Here is a tiny trained network, its code and every weight. The questions are about switching its units off for an input and a target symbol, where a switched-off unit gives its printed mean instead of its output.

import numpy as np


def w(rows, s, z=0):
    codes = np.array(rows[::2]) - 128.0
    scale = np.full(codes.shape[1], s)
    scale[-1] = z or s
    return codes * scale


def f(y):
    return y / 2 * (1 + np.tanh(0.7978845608 * (y + 0.044715 * y**3)))


def softmax(a):
    e = np.exp(a - a.max(-1, keepdims=True))
    return e / e.sum(-1, keepdims=True)


def log_softmax(a):
    a = a - a.max(-1, keepdims=True)
    return a - np.log(np.exp(a).sum(-1, keepdims=True))


def net(x, mask):
    ids = ['γδεζημστφ'.index(c) for c in x.split()]
    T = len(ids)
    res = E[ids] + P[:T]
    u = 0
    for l in range(2):
        r = res
        for j in range(3):
            rows = slice(3 * j, 3 * j + 3)
            q, k, v = (r @ M[l][rows].T for M in (Q, K, V))
            z = softmax(np.where(np.tri(T) > 0, q @ k.T / 3**0.5, -1e9)) @ v
            o = O[l][rows]
            res = res + np.where(mask[u + j], z, o[:, -1]) @ o[:, :-1]
        u += 3
        y = f(res @ A[l][:, :-1].T + A[l][:, -1])
        res = res + np.where(mask[u : u + 4], y, B[l][:, -1]) @ B[l][:, :-1]
        u += 4
    return log_softmax(res[-1] @ U[:, :-1].T + U[:, -1])


Q, K, V, O, A, B = {}, {}, {}, {}, {}, {}
E = w([
[146,130,101],'γ',
[175,130,91],'δ',
[100,127,212],'ε',
[131,140,160],'ζ',
[146,153,183],'η',
[176,139,127],'μ',
[61,133,90],'σ',
[160,254,125],'τ',
[28,153,151],'φ',
],0.022)
P = w([
[156,105,152],'0',
[151,126,151],'1',
[150,143,143],'2',
[152,159,133],'3',
[153,177,122],'4',
[152,193,110],'5',
[154,208,101],'6',
[156,228,86],'7',
[153,245,81],'8',
[116,209,105],'9',
],0.012)
Q[0] = w([
[150,1,107],'L0H0',
[116,81,138],'L0H0',
[127,128,139],'L0H0',
[116,117,125],'L0H1',
[133,85,88],'L0H1',
[125,178,212],'L0H1',
[170,127,136],'L0H2',
[171,157,110],'L0H2',
[210,206,118],'L0H2',
],0.033)
K[0] = w([
[143,6,172],'L0H0',
[120,45,131],'L0H0',
[120,113,145],'L0H0',
[115,103,113],'L0H1',
[134,73,84],'L0H1',
[91,212,171],'L0H1',
[143,184,122],'L0H2',
[115,175,125],'L0H2',
[104,238,73],'L0H2',
],0.025)
V[0] = w([
[254,186,138],'L0H0',
[203,186,192],'L0H0',
[169,127,183],'L0H0',
[104,172,109],'L0H1',
[184,149,94],'L0H1',
[144,131,209],'L0H1',
[103,107,133],'L0H2',
[102,146,134],'L0H2',
[57,61,138],'L0H2',
],0.0095)
O[0] = w([
[192,2,214,255],'L0H0',
[108,59,209,227],'L0H0',
[89,81,185,122],'L0H0',
[93,128,137,161],'L0H1',
[100,210,73,169],'L0H1',
[169,82,98,151],'L0H1',
[137,156,97,92],'L0H2',
[129,76,136,142],'L0H2',
[154,223,36,18],'L0H2',
],0.0069,0.007)
A[0] = w([
[248,169,143,63],'L0N0',
[135,134,112,19],'L0N1',
[191,201,190,91],'L0N2',
[115,131,102,3],'L0N3',
],0.012,0.0033)
B[0] = w([
[69,118,64,254],'L0N0',
[7,162,135,108],'L0N1',
[66,54,129,242],'L0N2',
[36,48,154,127],'L0N3',
],0.014,0.0045)
Q[1] = w([
[153,250,119],'L1H0',
[23,188,95],'L1H0',
[235,209,202],'L1H0',
[86,93,164],'L1H1',
[172,105,139],'L1H1',
[117,118,227],'L1H1',
[68,124,77],'L1H2',
[110,202,143],'L1H2',
[26,146,103],'L1H2',
],0.013)
K[1] = w([
[96,78,148],'L1H0',
[200,81,190],'L1H0',
[28,106,2],'L1H0',
[160,141,164],'L1H1',
[99,123,143],'L1H1',
[133,74,102],'L1H1',
[133,195,126],'L1H2',
[158,129,137],'L1H2',
[143,214,158],'L1H2',
],0.017)
V[1] = w([
[138,102,140],'L1H0',
[151,103,136],'L1H0',
[158,142,108],'L1H0',
[105,164,193],'L1H1',
[146,191,169],'L1H1',
[221,142,111],'L1H1',
[12,172,168],'L1H2',
[183,219,131],'L1H2',
[194,99,8],'L1H2',
],0.014)
O[1] = w([
[110,133,106,139],'L1H0',
[110,129,96,133],'L1H0',
[149,104,102,108],'L1H0',
[152,138,186,140],'L1H1',
[176,209,176,80],'L1H1',
[226,211,52,65],'L1H1',
[35,238,155,205],'L1H2',
[229,193,90,6],'L1H2',
[139,42,11,40],'L1H2',
],0.011,0.017)
A[1] = w([
[193,115,220,69],'L1N0',
[242,64,165,255],'L1N1',
[2,159,133,145],'L1N2',
[93,183,57,49],'L1N3',
],0.009,0.0071)
B[1] = w([
[128,127,63,163],'L1N0',
[223,154,117,145],'L1N1',
[170,161,86,254],'L1N2',
[117,10,184,155],'L1N3',
],0.014,0.055)
U = w([
[88,183,75,69],'γ',
[125,114,145,245],'δ',
[1,87,128,98],'ε',
[23,120,2,180],'ζ',
[114,128,157,253],'η',
[95,101,63,62],'μ',
[59,131,162,60],'σ',
[135,144,96,99],'τ',
[62,68,116,148],'φ',
],0.0098,0.0051)

Each question gives the input, a string of symbols that net reads in full, and the target symbol t.
The units are the heads (3 rows each of Q, K, V and O) and the neurons (one row each of A and B). Each row of codes is followed by its name. A weight is (code - 128) times the scale printed after its matrix; where a second scale follows, it is the last column's (O, A, B and U).
mask holds one flag per unit, layer by layer, with each layer's heads first. A switched-off unit (its flag False) gives its mean, the last column of its rows in O or B, instead of its output. The means were averaged over made-up inputs and are rounded, as every weight is.
A unit's drop is (log p(t) with every unit on - log p(t) with that unit switched off) / (log p(t) with every unit on - log p(t) with every unit switched off).
The circuit of an input: a set's keep is (log p(t) with only the set's units on - log p(t) with every unit switched off) / (log p(t) with every unit on - log p(t) with every unit switched off). Starting from the 12 units with the biggest drops (on a tie, the unit counted first), units are removed one at a time, each time the one whose removal leaves the highest keep (on an exact tie, the one counted first), for as long as the keep stays at least 0.8.
circuit, biggest first: the units of the circuit, biggest drop first
unit that matters most: the unit with the biggest drop
top k neurons: the k neurons with the biggest drops, biggest first
top k neurons in layer l: the k neurons of layer l with the biggest drops, biggest first
which heads matter: for each layer, one digit per head in row order, 1 if its drop is at least 0.15 and else 0, layers parted by /
input η μ γ δ, target φ: circuit, biggest first	(L1H2; L1N2)
input γ μ τ σ μ γ τ ε ε, target σ: circuit, biggest first	(L1H2; L1N2; L0H2; L0H0)
input τ σ μ γ φ σ γ ζ, target ε: top 2 neurons in layer 1	(L1N1; L1N0)
input η δ ζ η γ, target ε: circuit, biggest first	(L0N2; L1N1; L1H2)
input σ δ ζ τ γ, target ε: top 3 neurons	(L0N2; L1N0; L1N1)
input γ σ τ γ η ε η δ, target ε: unit that matters most	L0N2
input δ δ φ ζ, target γ: top 2 neurons	(L0N2; L1N2)
input γ σ γ ζ, target ζ: circuit, biggest first	(L0H0; L1H2)
input μ γ γ γ φ γ γ, target γ: circuit, biggest first	(L0H0; L0N0; L0H2; L1H2)
input η δ φ σ, target γ: circuit, biggest first	(L0H0; L1H2)
input φ γ η φ τ σ, target ε: which heads matter	100 / 010
input σ ζ ε, target ζ: which heads matter	111 / 001
input ζ γ δ γ φ φ η δ, target γ: which heads matter	000 / 011
input σ γ φ δ σ μ φ η, target γ: circuit, biggest first	(L1H2; L0H0)
input γ γ φ μ σ η σ μ, target ζ: circuit, biggest first	(L0N0)
input ζ γ η, target ε: circuit, biggest first	(L0N2; L1N1)
input φ ε δ, target γ: which heads matter	101 / 011
input δ φ σ μ, target γ: which heads matter	100 / 011
input γ γ μ, target φ: top 2 neurons	(L1N2; L0N0)
input φ ζ φ ε τ τ τ γ ε, target σ: circuit, biggest first	(L1H2; L0H2)
